Below is a small trained network, with its code and all its weights. Each question gives an input and a class and asks what happens when units are switched off, that is, made to give their printed mean instead of their output.

import numpy as np


def w(rows, s, z=0):
    codes = np.array(rows[::2]) - 128.0
    scale = np.full(codes.shape[1], s)
    scale[-1] = z or s
    return codes * scale


def f(y):
    return y / 2 * (1 + np.tanh(0.7978845608 * (y + 0.044715 * y**3)))


def log_softmax(a):
    a = a - a.max(-1, keepdims=True)
    return a - np.log(np.exp(a).sum(-1, keepdims=True))


def net(x, mask):
    res = np.array(x, float).reshape(1, 6) / 4 @ E
    y = f(res @ A[0][:, :-1].T + A[0][:, -1])
    res = res + np.where(mask, y, B[0][:, -1]) @ B[0][:, :-1]
    return log_softmax(res[-1] @ U[:, :-1].T + U[:, -1])


A, B = {}, {}
E = w([
[40,106,134],'x0',
[129,126,122],'x1',
[160,2,202],'x2',
[130,129,136],'x3',
[129,126,131],'x4',
[128,126,129],'x5',
],0.013)
A[0] = w([
[214,147,131,104],'N0',
[90,250,100,132],'N1',
[121,122,116,252],'N2',
[184,128,103,84],'N3',
[82,152,132,191],'N4',
[71,108,111,92],'N5',
[69,123,155,158],'N6',
],0.017,0.012)
B[0] = w([
[52,180,216,168],'N0',
[141,35,194,249],'N1',
[246,192,136,201],'N2',
[1,145,204,143],'N3',
[172,135,173,181],'N4',
[65,237,164,146],'N5',
[140,167,190,167],'N6',
],0.0087,0.019)
U = w([
[126,10,199,68],'0',
[1,238,208,66],'1',
[212,172,158,211],'2',
[213,186,148,216],'3',
[180,155,152,254],'4',
[207,176,146,185],'5',
[124,97,58,52],'6',
[27,163,12,14],'7',
],0.01,0.0057)

Each question gives the input, the list of numbers given to net, and the class t.
The units are the neurons (one row each of A and B). Each row of codes is followed by its name. A weight is (code - 128) times the scale printed after its matrix; where a second scale follows, it is the last column's (A, B and U).
mask holds one flag per neuron, in row order. A switched-off neuron (its flag False) gives its mean, the last column of its row in B, instead of its output. The means were averaged over made-up inputs and are rounded, as every weight is.
A unit's drop is (log p(t) with every unit on - log p(t) with that unit switched off) / (log p(t) with every unit on - log p(t) with every unit switched off).
The circuit of an input: a set's keep is (log p(t) with only the set's units on - log p(t) with every unit switched off) / (log p(t) with every unit on - log p(t) with every unit switched off). Starting from all 7 units, units are removed one at a time, each time the one whose removal leaves the highest keep (on an exact tie, the one counted first), for as long as the keep stays at least 0.8.
units of the circuit, in order: the units of the circuit, biggest drop first
most important unit: the unit with the biggest drop
top k neurons: the k neurons with the biggest drops, biggest first
drop when u is switched off: that unit's drop, to one decimal
input [4,6,2,7,3,-1], class 2: top 3 neurons => [N1, N0, N3]
input [3,-5,5,7,3,-6], class 2: units of the circuit, in order => [N1]
input [-7,7,0,-2,7,-3], class 1: units of the circuit, in order => [N0, N3]
input [4,8,1,-7,3,-6], class 3: units of the circuit, in order => [N1, N0]
input [7,-2,4,1,-4,7], class 1: top 3 neurons => [N1, N5, N6]
input [6,2,6,8,0,-7], class 2: units of the circuit, in order => [N1, N6]
input [5,7,-6,7,-4,1], class 2: units of the circuit, in order => [N4, N0]
input [5,-4,-4,8,-6,-2], class 2: units of the circuit, in order => [N0, N4]
input [6,5,6,-5,8,-6], class 4: top 2 neurons => [N1, N0]
input [-8,1,3,4,-7,4], class 1: top 3 neurons => [N0, N3, N1]
input [-1,-4,-5,4,0,5], class 0: top 3 neurons => [N1, N5, N6]
input [5,2,-7,7,3,-1], class 0: drop when N1 is switched off => 1.1
input [1,3,7,-8,-1,7], class 2: drop when N5 is switched off => -0.1
input [0,-8,-8,1,7,-4], class 0: drop when N5 is switched off => 0.0
input [0,-2,6,-8,8,6], class 2: drop when N3 is switched off => 0.1
input [5,-3,-4,-3,-5,-7], class 5: most important unit => N0
